Below is a small trained network, with its code and all its weights. Each question gives an input and a class and asks what happens when units are switched off, that is, made to give their printed mean instead of their output.

import numpy as np


def w(rows, s, z=0):
    codes = np.array(rows[::2]) - 128.0
    scale = np.full(codes.shape[1], s)
    scale[-1] = z or s
    return codes * scale


def f(y):
    return y / 2 * (1 + np.tanh(0.7978845608 * (y + 0.044715 * y**3)))


def log_softmax(a):
    a = a - a.max(-1, keepdims=True)
    return a - np.log(np.exp(a).sum(-1, keepdims=True))


def net(x, mask):
    res = np.array(x, float).reshape(1, 7) / 4 @ E
    y = f(res @ A[0][:, :-1].T + A[0][:, -1])
    res = res + np.where(mask, y, B[0][:, -1]) @ B[0][:, :-1]
    return log_softmax(res[-1] @ U[:, :-1].T + U[:, -1])


A, B = {}, {}
E = w([
[74,200,209,200,138,161],'x0',
[116,145,127,114,99,124],'x1',
[133,205,91,84,240,134],'x2',
[148,130,110,156,140,120],'x3',
[77,113,72,141,119,251],'x4',
[146,111,139,134,157,145],'x5',
[139,151,109,139,106,117],'x6',
],0.012)
A[0] = w([
[130,164,164,120,119,69,132],'N1',
[133,163,94,165,124,128,138],'N2',
[129,124,138,132,117,102,110],'N3',
[82,118,64,178,96,250,103],'N4',
[138,119,205,179,109,70,156],'N5',
[85,112,67,166,113,204,191],'N6',
[109,176,149,166,139,152,77],'N7',
[121,222,127,88,205,109,170],'N8',
[167,143,147,92,134,99,74],'N9',
[165,69,98,88,108,96,254],'N10',
[128,57,127,155,73,141,213],'N11',
[116,144,128,122,117,123,137],'N12',
[95,127,120,150,132,110,140],'N13',
[152,120,39,72,150,172,98],'N14',
[164,139,160,85,153,50,218],'N15',
[158,141,149,90,155,50,41],'N16',
[94,181,153,171,148,158,196],'N17',
[130,113,12,53,152,168,128],'N18',
[146,93,198,120,138,97,128],'N19',
[144,162,139,106,136,130,105],'N20',
[132,157,107,121,121,133,142],'N21',
[175,134,139,170,104,121,127],'N22',
[211,51,75,49,91,96,130],'N23',
[138,129,123,96,90,108,151],'N24',
[180,139,97,74,132,133,75],'N25',
],0.016,0.012)
B[0] = w([
[132,144,110,134,137,166,178],'N1',
[113,124,158,103,151,137,149],'N2',
[153,137,107,138,139,152,138],'N3',
[166,64,129,134,224,11,250],'N4',
[131,173,128,110,57,220,216],'N5',
[107,111,168,117,80,190,240],'N6',
[145,75,119,130,164,86,163],'N7',
[147,18,160,132,173,69,237],'N8',
[136,92,133,135,136,118,150],'N9',
[149,30,195,100,133,174,239],'N10',
[118,180,81,138,192,44,230],'N11',
[149,128,134,149,139,151,134],'N12',
[136,118,141,125,121,129,138],'N13',
[106,161,121,103,67,187,210],'N14',
[98,208,79,144,156,60,231],'N15',
[118,51,147,116,139,126,172],'N16',
[114,202,79,121,109,118,213],'N17',
[141,181,136,147,47,217,242],'N18',
[138,167,112,137,96,152,175],'N19',
[132,129,125,144,150,99,140],'N20',
[141,119,140,134,116,133,145],'N21',
[96,135,122,104,108,155,154],'N22',
[115,112,113,152,215,7,239],'N23',
[140,108,134,142,144,141,157],'N24',
[131,147,138,126,108,165,163],'N25',
],0.018,0.019)
U = w([
[141,194,2,177,195,47,68],'0',
[204,33,199,129,159,105,253],'1',
[154,215,137,108,17,241,106],'2',
],0.0087,0.0015)

Each question gives the input, the list of numbers given to net, and the class t.
The units are the neurons (one row each of A and B). Each row of codes is followed by its name. A weight is (code - 128) times the scale printed after its matrix; where a second scale follows, it is the last column's (A, B and U).
mask holds one flag per neuron, in row order. A switched-off neuron (its flag False) gives its mean, the last column of its row in B, instead of its output. The means were averaged over made-up inputs and are rounded, as every weight is.
A unit's drop is (log p(t) with every unit on - log p(t) with that unit switched off) / (log p(t) with every unit on - log p(t) with every unit switched off).
The circuit of an input: a set's keep is (log p(t) with only the set's units on - log p(t) with every unit switched off) / (log p(t) with every unit on - log p(t) with every unit switched off). Starting from the 12 units with the biggest drops (on a tie, the unit counted first), units are removed one at a time, each time the one whose removal leaves the highest keep (on an exact tie, the one counted first), for as long as the keep stays at least 0.8.
circuit, biggest first: the units of the circuit, biggest drop first
unit that matters most: the unit with the biggest drop
top k neurons: the k neurons with the biggest drops, biggest first
drop when u is switched off: that unit's drop, to one decimal
input [-8,-1,4,-8,-1,-7,2], class 1: circuit, biggest first => [N10]
input [8,5,-7,0,-1,-4,-1], class 2: top 2 neurons => [N5, N23]
input [0,-7,7,0,0,-6,7], class 1: top 2 neurons => [N8, N11]
input [-6,-3,5,-2,5,2,2], class 2: top 2 neurons => [N18, N14]
input [-7,-8,3,-6,-7,0,7], class 1: top 2 neurons => [N10, N16]
input [-4,-7,3,-4,-2,-8,3], class 1: top 3 neurons => [N10, N11, N17]
input [-7,-4,-3,-2,-1,4,-1], class 0: top 3 neurons => [N23, N11, N8]
input [-3,-7,-1,-8,-8,-3,5], class 0: top 3 neurons => [N15, N23, N6]
input [-6,0,-2,-3,-4,0,-4], class 0: top 3 neurons => [N15, N23, N8]
input [-6,4,6,-5,1,-4,6], class 2: top 2 neurons => [N18, N4]
input [-1,1,3,8,-1,6,8], class 1: top 2 neurons => [N11, N17]
input [-5,7,4,0,-3,-8,-6], class 1: drop when N10 is switched off => 1.0
input [6,-6,8,-6,3,4,4], class 1: drop when N15 is switched off => 0.1
input [3,-8,-4,2,-5,8,1], class 2: unit that matters most => N5
input [5,2,0,7,-7,-2,-5], class 2: drop when N5 is switched off => 1.1
